Each row is followed by roughly how far along a hidden order it lies, from 0 to 30. A new part has a new order.
[ -4  -8 -14  -1   5   2  40 -41 -27  15  -2   8  -3  -3  -5 -32 -13  21
  -8  -5]	25
[-19   7   1  -6   8   5  13   6 -33   7  -1 -10   9  22  -1 -19   2  -5
 -18   1]	20
[-21   8 -13  -6  10   6  37 -14 -39  17  -5 -25   8   7 -13 -38   2  -3
  -9   0]	19
[ 26 -10   0  -3  -8  -2  34 -23 -20   0  -2  19   0  -3  -2   2 -13  10
  -8   3]	18
[ -2   0 -15 -14  14   9  37 -34 -21  18  -2   0 -14  -4 -13 -45 -12   7
  -3 -18]	29
[-17   2   3  -7   3   3   9  15 -38  -2   9   0   8  21   4 -13   1  -9
 -16  -3]	20
[  4   5  -5  -3  -3   0  30   2 -35  12  -8 -18   6   5  -6 -27   1 -10
  -5   9]	9
[ 11  -6  -3   3  -7  -5  37 -31 -20  -4 -13  -7  15  -6 -10   5  -8  21
  -7  15]	9
[  2  -5   0 -13  -7   3  -2  10   0  -9  16   6 -12 -10   1 -32  -8   2
  -8 -11]	12
[ -7   7   1  13   3  -3   3  -6  29  13 -14 -26   8   9  -3 -13   0   8
   8  22]	3
[ 22   8  -8   6   0  -1  27 -13  41  23 -24 -16   5  -4  -9 -18  -3  -4
  13  17]	6
[ 20  -3  12   6  -8   1  18 -17  34   9 -19   6   7   1  -1  14 -12   3
   7  12]	17
[  6   4  -8  -8  -5   1  31  10 -60   5  -1 -20   4  -6  -6 -39   7 -10
 -10   2]	7
[  9   5  -2   4  19   6   8 -44   9  31 -28  15 -16  -8  -8 -14   3   7
   3  -5]	30
[ -7  -5 -12   0  -9   2   0   0 -44  -9  21  -4  -9 -10  -3 -33  -6   7
  -8 -11]	17
[-26   9  17   0   2   7 -22  44   0  -3   8  -2   3  27  17  14  12 -22
 -22  -3]	28
[-48   6  -8  -7  14   6  -3  -7 -57   6  21 -10   5  17  -5 -34   5   3
 -21 -14]	26
[ -7   5  -5  12   2   3  21 -28 -47  24 -18 -22  10  17  -8 -17   7   7
 -12  11]	25
[ -9   4   4  -1  -6   1  30  10 -31  14  -3 -21  12  16  -2  -9   4  -7
 -14  15]	14
[ 38  -4  -8   1  -2  -7  16  -6  -6  -3  -4  17   3 -15   1  -5 -12   1
   4   2]	4
[ 29   6  -9   4  -4  -4   9  -3  54   5 -16  -9   5 -21 -10 -21  -9   5
  31  13]	0
[-13  12  -7   7   8  -2  -1  -3  22  15  -9 -30   5   3  -8 -37   1   9
  10  15]	1
[ 23  -3 -12  -1   2  -1  24 -33  19   5  -7   4  -5 -17 -11 -19 -16  21
  13   1]	12
[-30  -5  10  -2   5   1 -12  10 -48  -8  19  10   9  25  11  18  -3   2
 -21 -12]	30
[-54  -2  -5   4   5   4  -6 -15 -31   1  19 -20   7  23  -3 -15  -4  22
 -19  -3]	26
[ 23  -7  -6  -7  -4   1  31 -11 -33   0   2  23  -5  -5   1 -17 -14  -5
  -9  -9]	22
[ 20   2  12  14   3  -2   6   4  50  15 -25   2   4  13   8  25  -2   4
   1  15]	15

New part:
[ 19  13   3   4  -2   0   6 -10  30   4   3  -7 -22 -25  -3 -35  -6  10
 -14  14 -32   3  -1  -6  -1  -1   4   0  -2   1   1]	1
[ 21  -3  14  -2  -5  -3  -2   8 -20   1  -1  13  40  37  16   6  34 -17
  -2 -21  18   2  30 -23  -4  -6 -24  -2  20   6   4]	9
[-16  10 -46  38  -9   4  -9   7  19  18  11  19 -34   9  15 -19 -32 -12
 -35 -38  28   7  23 -18   3 -10 -25   3  28  15   1]	9
[  1  -4 -11   7   0   2  22 -29  13  -2  -4  -4  20  -6   9  16  25   7
  -1  50  -5  -1  18   5  -6   4  18  -4 -10  -7   2]	8
[-12   5 -40  29   0   1  -4  -3  31   3   1  -2 -39  -1  -8 -46 -45  -1
 -16 -38 -18   1 -12   2  -8   2 -36  -4   8   1  -1]	21
[ -2   8 -28  26  -9  -2   3 -21  49   8   7   2 -50 -20   1 -27 -34  -5
 -23  -4  -7   6 -20 -13   8   4   3   5 -11  13  -3]	2
[ -4 -15 -35   3 -11  -5   3 -25  39   4 -11   9  -9  30   7  -1 -20  -3
   3 -20  10   3  -7   7   9  18 -28   0 -14  10  -1]	0
[-18  -2 -26  22  -5   2 -12   9   8   7   3  10 -28  14   3 -20 -30  -9
 -12 -48   8   1   2  11  -2  -5 -37  -1  12   7   1]	15
[ 24   8  15   1  -5  -1   8 -16  -1  -9  -1 -11  26  -5   9  19  37  -4
  -8  39 -14   0  23 -26  -7  -4   1  -2   4  -8   4]	5
[ 23   5  40  -6  -8  -3  -7  22 -41  -3   3  -3  36  17  13   2  31 -23
  -8 -15   2   1  32 -22   0  -9   1   2  10  -3   5]	1
[ -5   7 -30  32  -6   1  -3  -2  29   7   5   1 -37   6  -1 -41 -46 -12
 -20 -42  -8   4   1  -1   2  -1 -31   0   3   9   0]	11
[ -1  16 -14  36  -1   9   0  10  19  14  11   7 -14  -3  13 -34 -23 -18
 -38  13   7   6  39 -30 -11 -19 -44  -3  44   1   4]	18
[  7   6 -25   9 -10  -6   9 -31  54   4   3  -4 -41 -26 -12 -33 -28   3
 -19  -2 -29   5 -34  -6   7   8   4   2 -22   6  -4]	0
[ 10 -10  38 -23   0  -5  17  -2 -30 -13 -13 -16  36  26 -12  23  35  -4
  13  28 -23  -7  10   1 -15   4 -11  -7  -3 -19   4]	16
[ 20   3  -3  16  -3  -1  25 -20  32  -1  -9  -8   3  25  -4 -22   8  -5
 -19  19 -32  -2  25 -10 -19  -2 -61 -12  21 -16   7]	22
[  6  -5 -18  14  -7   2  14 -18  19   8  -2   4  22  15  13  22  11 -20
 -11  19  15   2  40 -12   2  -1  -4   0   6  -2   2]	5
[  0  11 -20  29   8   4  16  -6  33   4  -3 -12   0   2   0 -43  -5   3
 -17  29 -39   1  23  -7 -16  -4 -61 -12  29 -15   4]	30
[ 17  17 -12  33   0   1  -1 -11  42  -7   4 -16 -34 -21  -2 -42 -35   8
 -25  34 -47   2 -13 -27 -20  -2 -37  -4   7  -5   2]	25
[  9  -1 -15  10  -4   0  28 -39  21   1  -6   0  11   0   7  18  23  -1
 -13  26   2   0  31  -9  -1   4   5  -1  -8   1   3]	2
[ 12  13   6  13   2   2  15 -12  26   5   2  -4 -16 -20  -2 -19   0   4
 -14  37 -15   4   4  -8   3  -3   5   0   2  -2   1]	7
[  9   8  16  16   8   3  14  -8  16  -5  -2 -16  11 -22   0 -12   3   3
  -3  36 -29  -2   4   8  -5  -7 -13  -8   5 -18   3]	22
[  3   4   0  10  -1   3  17 -16   4  -3  -4  -3  12 -12  16   7  28   0
  -6  43  -6   0  22  -6 -10  -1   6  -4   3  -8   3]	12
